Here is a tiny trained network, its code and every weight. The questions are about switching its units off for an input and a target symbol, where a switched-off unit gives its printed mean instead of its output.

import numpy as np


def w(rows, s, z=0):
    codes = np.array(rows[::2]) - 128.0
    scale = np.full(codes.shape[1], s)
    scale[-1] = z or s
    return codes * scale


def f(y):
    return np.maximum(y, 0)


def softmax(a):
    e = np.exp(a - a.max(-1, keepdims=True))
    return e / e.sum(-1, keepdims=True)


def log_softmax(a):
    a = a - a.max(-1, keepdims=True)
    return a - np.log(np.exp(a).sum(-1, keepdims=True))


def net(x, mask):
    ids = ['γεζηθξπ'.index(c) for c in x.split()]
    T = len(ids)
    res = E[ids] + P[:T]
    u = 0
    for l in range(2):
        r = res
        for j in range(2):
            rows = slice(4 * j, 4 * j + 4)
            q, k, v = (r @ M[l][rows].T for M in (Q, K, V))
            z = softmax(np.where(np.tri(T) > 0, q @ k.T / 4**0.5, -1e9)) @ v
            o = O[l][rows]
            res = res + np.where(mask[u + j], z, o[:, -1]) @ o[:, :-1]
        u += 2
        y = f(res @ A[l][:, :-1].T + A[l][:, -1])
        res = res + np.where(mask[u : u + 16], y, B[l][:, -1]) @ B[l][:, :-1]
        u += 16
    return log_softmax(res[-1] @ U[:, :-1].T + U[:, -1])


Q, K, V, O, A, B = {}, {}, {}, {}, {}, {}
E = w([
[163,171,27,169],'γ',
[57,150,60,130],'ε',
[122,119,70,206],'ζ',
[138,165,110,51],'η',
[243,97,76,55],'θ',
[187,20,125,140],'ξ',
[148,197,252,159],'π',
],0.016)
P = w([
[47,184,155,174],'0',
[32,205,91,155],'1',
[16,225,76,165],'2',
[4,220,78,161],'3',
[18,206,93,148],'4',
[54,183,101,135],'5',
[47,161,100,113],'6',
[74,146,118,97],'7',
[91,131,133,89],'8',
[124,100,150,57],'9',
[147,71,179,51],'10',
[127,75,193,56],'11',
[141,67,202,52],'12',
],0.0041)
Q[0] = w([
[80,131,31,139],'L0H1',
[36,136,254,164],'L0H1',
[102,219,143,143],'L0H1',
[156,206,128,166],'L0H1',
[200,105,172,225],'L0H2',
[234,146,12,178],'L0H2',
[172,193,70,231],'L0H2',
[78,197,71,118],'L0H2',
],0.0077)
K[0] = w([
[197,83,115,61],'L0H1',
[98,170,137,150],'L0H1',
[87,192,135,173],'L0H1',
[255,192,126,69],'L0H1',
[72,129,188,161],'L0H2',
[95,60,112,121],'L0H2',
[162,76,162,113],'L0H2',
[42,208,158,231],'L0H2',
],0.0089)
V[0] = w([
[109,73,110,210],'L0H1',
[88,79,98,164],'L0H1',
[215,69,129,218],'L0H1',
[226,23,190,119],'L0H1',
[176,101,131,205],'L0H2',
[59,39,130,55],'L0H2',
[134,116,77,52],'L0H2',
[77,2,142,179],'L0H2',
],0.0067)
O[0] = w([
[200,131,126,95,149],'L0H1',
[145,130,184,102,151],'L0H1',
[91,88,165,172,253],'L0H1',
[65,153,76,112,199],'L0H1',
[86,188,139,97,184],'L0H2',
[30,159,158,138,75],'L0H2',
[135,192,254,212,206],'L0H2',
[51,175,182,132,118],'L0H2',
],0.005,0.0018)
A[0] = w([
[145,87,118,182,241],'L0N1',
[99,224,237,129,49],'L0N2',
[143,184,63,159,1],'L0N3',
[44,89,154,193,124],'L0N4',
[177,106,156,79,68],'L0N5',
[162,114,161,50,153],'L0N6',
[125,210,102,150,85],'L0N7',
[113,106,85,103,104],'L0N8',
[164,68,172,181,99],'L0N9',
[109,164,150,7,65],'L0N10',
[107,119,173,64,142],'L0N11',
[137,62,158,147,79],'L0N12',
[181,148,88,165,165],'L0N13',
[195,41,141,88,83],'L0N14',
[186,67,104,130,89],'L0N15',
[150,106,74,46,35],'L0N16',
],0.011,0.0048)
B[0] = w([
[53,144,71,177,253],'L0N1',
[174,76,175,161,166],'L0N2',
[174,78,156,78,172],'L0N3',
[174,188,53,95,189],'L0N4',
[84,70,191,106,169],'L0N5',
[59,190,141,125,205],'L0N6',
[185,90,85,97,182],'L0N7',
[105,107,195,137,156],'L0N8',
[162,1,125,138,183],'L0N9',
[157,166,87,144,168],'L0N10',
[190,167,91,153,160],'L0N11',
[169,66,70,116,164],'L0N12',
[94,135,144,111,215],'L0N13',
[70,133,121,103,214],'L0N14',
[149,159,127,103,190],'L0N15',
[126,162,145,131,173],'L0N16',
],0.0071,0.0057)
Q[1] = w([
[151,139,96,183],'L1H1',
[91,141,86,100],'L1H1',
[151,103,95,69],'L1H1',
[150,170,170,76],'L1H1',
[87,173,45,2],'L1H2',
[131,155,65,203],'L1H2',
[52,130,138,109],'L1H2',
[93,150,113,174],'L1H2',
],0.012)
K[1] = w([
[167,92,89,76],'L1H1',
[143,34,180,57],'L1H1',
[175,115,150,193],'L1H1',
[118,102,88,133],'L1H1',
[110,77,183,124],'L1H2',
[10,83,186,90],'L1H2',
[138,2,99,44],'L1H2',
[117,138,69,74],'L1H2',
],0.0076)
V[1] = w([
[242,128,155,80],'L1H1',
[35,45,36,147],'L1H1',
[254,19,30,180],'L1H1',
[122,28,192,142],'L1H1',
[52,100,85,75],'L1H2',
[23,165,160,96],'L1H2',
[71,183,125,180],'L1H2',
[143,158,166,201],'L1H2',
],0.0088)
O[1] = w([
[96,161,85,109,85],'L1H1',
[171,72,97,97,255],'L1H1',
[94,93,152,163,253],'L1H1',
[148,122,10,254,50],'L1H1',
[160,97,118,110,207],'L1H2',
[13,78,122,107,88],'L1H2',
[84,73,246,197,128],'L1H2',
[80,86,115,241,67],'L1H2',
],0.006,0.0053)
A[1] = w([
[190,84,121,143,130],'L1N1',
[144,254,152,55,83],'L1N2',
[142,174,175,214,99],'L1N3',
[86,18,167,101,16],'L1N4',
[160,139,165,95,214],'L1N5',
[157,157,81,105,129],'L1N6',
[157,223,32,134,89],'L1N7',
[143,18,121,182,159],'L1N8',
[187,204,147,145,185],'L1N9',
[19,180,105,24,177],'L1N10',
[26,48,69,62,179],'L1N11',
[249,75,154,97,128],'L1N12',
[4,177,7,164,186],'L1N13',
[130,177,171,160,91],'L1N14',
[204,124,79,71,133],'L1N15',
[14,215,204,84,1],'L1N16',
],0.0081,0.0056)
B[1] = w([
[28,169,204,160,169],'L1N1',
[198,114,133,202,181],'L1N2',
[86,105,190,58,140],'L1N3',
[191,185,19,105,166],'L1N4',
[45,193,113,198,192],'L1N5',
[176,14,152,53,174],'L1N6',
[230,94,123,177,183],'L1N7',
[122,153,82,197,209],'L1N8',
[115,156,62,225,168],'L1N9',
[116,158,194,26,223],'L1N10',
[127,113,238,134,254],'L1N11',
[108,158,33,121,199],'L1N12',
[208,120,254,172,223],'L1N13',
[90,112,147,109,136],'L1N14',
[72,56,68,95,203],'L1N15',
[202,107,23,94,141],'L1N16',
],0.0064,0.0087)
U = w([
[174,2,66,127,177],'γ',
[130,72,210,75,4],'ε',
[169,139,210,244,147],'ζ',
[177,231,43,156,53],'η',
[109,165,129,91,217],'θ',
[23,9,134,182,136],'ξ',
[10,195,156,184,160],'π',
],0.0082,0.0031)

Each question gives the input, a string of symbols that net reads in full, and the target symbol t.
The units are the heads (4 rows each of Q, K, V and O) and the neurons (one row each of A and B). Each row of codes is followed by its name. A weight is (code - 128) times the scale printed after its matrix; where a second scale follows, it is the last column's (O, A, B and U).
mask holds one flag per unit, layer by layer, with each layer's heads first. A switched-off unit (its flag False) gives its mean, the last column of its rows in O or B, instead of its output. The means were averaged over made-up inputs and are rounded, as every weight is.
A unit's drop is (log p(t) with every unit on - log p(t) with that unit switched off) / (log p(t) with every unit on - log p(t) with every unit switched off).
The circuit of an input: a set's keep is (log p(t) with only the set's units on - log p(t) with every unit switched off) / (log p(t) with every unit on - log p(t) with every unit switched off). Starting from the 12 units with the biggest drops (on a tie, the unit counted first), units are removed one at a time, each time the one whose removal leaves the highest keep (on an exact tie, the one counted first), for as long as the keep stays at least 0.8.
circuit, biggest first: the units of the circuit, biggest drop first
top k neurons: the k neurons with the biggest drops, biggest first
k most important neurons of layer l: the k neurons of layer l with the biggest drops, biggest first
drop when u is switched off: that unit's drop, to one decimal
input ζ ζ θ γ θ θ ε ξ ε π, target π: circuit, biggest first -> (L1N5; L1N13)
input ε θ ξ ε θ π η η, target ζ: top 3 neurons -> (L0N2; L1N2; L0N10)
input θ π π ζ ξ η ζ ζ π ζ γ ξ ε, target γ: circuit, biggest first -> (L1H2; L0N9; L1N7; L1N6)
input ξ γ η, target η: circuit, biggest first -> (L0N10; L0N9; L1N2)
input ξ ξ η, target γ: circuit, biggest first -> (L1H1; L1N6; L1N7; L1H2)
input γ γ γ η η η ξ η ζ ξ π θ, target ζ: top 4 neurons -> (L0N2; L0N14; L1N13; L0N9)
input ξ θ γ ζ ε θ θ, target ε: 3 most important neurons of layer 1 -> (L1N10; L1N8; L1N4)
input θ γ π ξ η ξ η η η η η η π, target π: top neuron -> (L1N5)
input η ξ ζ, target γ: top 4 neurons -> (L0N4; L0N6; L0N7; L0N9)
input η ξ ζ ζ, target γ: top 3 neurons -> (L0N4; L0N6; L0N7)
input π π θ, target ζ: top 3 neurons -> (L0N2; L1N13; L1N2)
input ξ ζ θ ξ ζ π ε, target ζ: 2 most important neurons of layer 1 -> (L1N13; L1N7)
input ξ ξ ξ ζ ε ε θ ξ ζ θ θ π ξ, target ζ: 4 most important neurons of layer 0 -> (L0N2; L0N14; L0N1; L0N12)
input ε η θ, target ε: 4 most important neurons of layer 1 -> (L1N10; L1N8; L1N12; L1N4)
input θ θ γ, target γ: top 2 neurons -> (L0N7; L0N3)
input π ξ ζ η ξ ζ γ π ζ η π η, target ζ: top 4 neurons -> (L0N2; L0N10; L1N2; L1N12)
input ξ η ε ζ ξ θ η ξ γ, target γ: top 2 neurons -> (L0N7; L0N9)
input ξ γ η ε ξ η, target γ: most important neuron of layer 0 -> (L0N10)
input ζ ξ π ξ, target ζ: 2 most important neurons of layer 0 -> (L0N2; L0N1)
input γ ζ θ η, target η: 2 most important neurons of layer 0 -> (L0N10; L0N1)
input ζ ζ π γ ε γ θ ξ ξ ξ, target ξ: most important neuron of layer 1 -> (L1N1)
input η ζ ξ ξ ε π ζ ζ θ, target θ: drop when L0N8 is switched off -> 0.1
input ζ ε θ ζ, target ε: drop when L1H1 is switched off -> 0.5
input η π θ γ ξ η π π ε, target ζ: drop when L1N13 is switched off -> 0.6
